Below is a small trained network, with its code and all its weights. Each question gives an input and a target symbol and asks what happens when units are switched off, that is, made to give their printed mean instead of their output.

import numpy as np


def w(rows, s, z=0):
    codes = np.array(rows[::2]) - 128.0
    scale = np.full(codes.shape[1], s)
    scale[-1] = z or s
    return codes * scale


def norm(h):
    return h / np.sqrt((h * h).mean(-1, keepdims=True) + 1e-5)


def f(y):
    return np.maximum(y, 0)


def softmax(a):
    e = np.exp(a - a.max(-1, keepdims=True))
    return e / e.sum(-1, keepdims=True)


def log_softmax(a):
    a = a - a.max(-1, keepdims=True)
    return a - np.log(np.exp(a).sum(-1, keepdims=True))


def net(x, mask):
    ids = ['Δαγζηλμξπ'.index(c) for c in x.split()]
    T = len(ids)
    res = E[ids] + P[:T]
    u = 0
    for l in range(2):
        q, k, v = (norm(res) @ M[l].T for M in (Q, K, V))
        z = softmax(np.where(np.tri(T) > 0, q @ k.T / 2**0.5, -1e9)) @ v
        res = res + np.where(mask[u], z, O[l][:, -1]) @ O[l][:, :-1]
        u += 1
        y = f(norm(res) @ A[l][:, :-1].T + A[l][:, -1])
        res = res + np.where(mask[u : u + 8], y, B[l][:, -1]) @ B[l][:, :-1]
        u += 8
    return log_softmax(norm(res)[-1] @ U[:, :-1].T + U[:, -1])


Q, K, V, O, A, B = {}, {}, {}, {}, {}, {}
E = w([
[201,105,19],'Δ',
[194,156,106],'α',
[44,16,141],'γ',
[144,182,132],'ζ',
[130,84,162],'η',
[180,148,102],'λ',
[93,121,96],'μ',
[147,53,121],'ξ',
[177,5,52],'π',
],0.025)
P = w([
[138,81,43],'0',
[110,103,72],'1',
[103,122,80],'2',
[108,124,70],'3',
[111,135,61],'4',
[111,130,55],'5',
[115,118,30],'6',
[107,110,22],'7',
[111,100,11],'8',
[137,86,3],'9',
],0.0061)
Q[0] = w([
[121,81,7],'L0H0',
[60,24,56],'L0H0',
],0.013)
K[0] = w([
[7,108,46],'L0H0',
[93,145,64],'L0H0',
],0.013)
V[0] = w([
[166,98,246],'L0H0',
[183,158,142],'L0H0',
],0.012)
O[0] = w([
[250,52,106,1],'L0H0',
[225,86,152,83],'L0H0',
],0.014,0.0086)
A[0] = w([
[170,83,100,119],'L0N0',
[160,31,93,111],'L0N1',
[146,200,185,193],'L0N2',
[172,45,166,2],'L0N3',
[43,161,85,125],'L0N4',
[66,93,199,71],'L0N5',
[86,119,246,193],'L0N6',
[127,177,65,205],'L0N7',
],0.012,0.003)
B[0] = w([
[83,145,120,145],'L0N0',
[97,103,174,158],'L0N1',
[99,163,44,175],'L0N2',
[255,63,136,134],'L0N3',
[209,148,120,254],'L0N4',
[130,50,92,157],'L0N5',
[196,180,129,160],'L0N6',
[74,195,172,234],'L0N7',
],0.0091,0.0095)
Q[1] = w([
[6,192,1],'L1H0',
[90,166,142],'L1H0',
],0.016)
K[1] = w([
[6,134,39],'L1H0',
[68,130,59],'L1H0',
],0.016)
V[1] = w([
[41,146,254],'L1H0',
[162,74,208],'L1H0',
],0.0097)
O[1] = w([
[6,131,143,119],'L1H0',
[158,114,199,3],'L1H0',
],0.012,0.0065)
A[1] = w([
[155,224,158,108],'L1N0',
[100,161,2,204],'L1N1',
[215,145,183,3],'L1N2',
[122,63,67,124],'L1N3',
[216,131,245,18],'L1N4',
[114,209,193,51],'L1N5',
[142,248,226,75],'L1N6',
[20,158,150,184],'L1N7',
],0.012,0.0051)
B[1] = w([
[117,3,117,165],'L1N0',
[145,130,182,248],'L1N1',
[175,117,186,132],'L1N2',
[145,144,79,149],'L1N3',
[174,167,166,134],'L1N4',
[98,56,109,144],'L1N5',
[137,91,68,153],'L1N6',
[117,148,191,196],'L1N7',
],0.015,0.016)
U = w([
[183,214,9,142],'Δ',
[196,153,135,100],'α',
[52,6,162,61],'γ',
[99,185,96,148],'ζ',
[209,115,198,254],'η',
[115,171,213,185],'λ',
[148,131,117,55],'μ',
[167,63,187,97],'ξ',
[124,70,21,197],'π',
],0.015,0.0081)

Each question gives the input, a string of symbols that net reads in full, and the target symbol t.
The units are the heads (2 rows each of Q, K, V and O) and the neurons (one row each of A and B). Each row of codes is followed by its name. A weight is (code - 128) times the scale printed after its matrix; where a second scale follows, it is the last column's (O, A, B and U).
mask holds one flag per unit, layer by layer, with each layer's heads first. A switched-off unit (its flag False) gives its mean, the last column of its rows in O or B, instead of its output. The means were averaged over made-up inputs and are rounded, as every weight is.
A unit's drop is (log p(t) with every unit on - log p(t) with that unit switched off) / (log p(t) with every unit on - log p(t) with every unit switched off).
The circuit of an input: a set's keep is (log p(t) with only the set's units on - log p(t) with every unit switched off) / (log p(t) with every unit on - log p(t) with every unit switched off). Starting from the 12 units with the biggest drops (on a tie, the unit counted first), units are removed one at a time, each time the one whose removal leaves the highest keep (on an exact tie, the one counted first), for as long as the keep stays at least 0.8.
circuit, biggest first: the units of the circuit, biggest drop first
top k neurons: the k neurons with the biggest drops, biggest first
top k neurons in layer l: the k neurons of layer l with the biggest drops, biggest first
input γ ξ λ π ζ λ ξ, target π: circuit, biggest first -> [L1N3 L0H0]
input ξ ζ γ γ ζ Δ π η, target η: top 3 neurons -> [L0N6 L0N2 L0N5]
input γ π ξ ζ Δ λ μ Δ, target ζ: circuit, biggest first -> [L0H0]
input Δ ζ γ Δ α, target Δ: top 2 neurons in layer 0 -> [L0N2 L0N6]
input Δ ζ λ λ Δ π ξ Δ λ ξ, target Δ: top 4 neurons -> [L0N7 L1N3 L1N0 L1N7]
input ζ λ λ π λ, target π: top 4 neurons -> [L1N0 L1N6 L0N0 L1N7]
input γ μ ζ π, target λ: circuit, biggest first -> [L0H0 L1N7]
input ζ ξ Δ ζ ζ, target Δ: circuit, biggest first -> [L1H0 L0N2 L0H0]
input λ λ π ζ ζ ξ, target π: top 2 neurons in layer 0 -> [L0N7 L0N3]
input π π Δ μ γ, target λ: circuit, biggest first -> [L1N7 L1N0]
input λ ζ ζ ζ η ζ, target η: top 4 neurons -> [L1N1 L0N2 L0N4 L1N0]
input π Δ ζ ζ ξ π π α, target π: circuit, biggest first -> [L1N0 L0H0 L1N6 L0N7]
input Δ λ η ξ ξ, target η: top 2 neurons in layer 0 -> [L0N6 L0N5]
input ζ ξ α π λ π λ α, target π: top neuron -> [L1N0]
input Δ ξ π λ η, target η: top 2 neurons -> [L0N6 L0N7]
input λ λ ζ ζ γ ζ, target γ: top 2 neurons -> [L1N0 L1N5]
input Δ λ λ Δ λ, target Δ: top 2 neurons in layer 1 -> [L1N7 L1N0]
input λ Δ α, target Δ: top 2 neurons -> [L0N2 L1N7]
input μ λ η ξ, target λ: top 2 neurons -> [L1N7 L1N0]
input λ ζ ζ γ λ α, target γ: top 2 neurons in layer 1 -> [L1N0 L1N6]
input ζ ζ η ζ, target η: top 2 neurons -> [L1N1 L0N4]
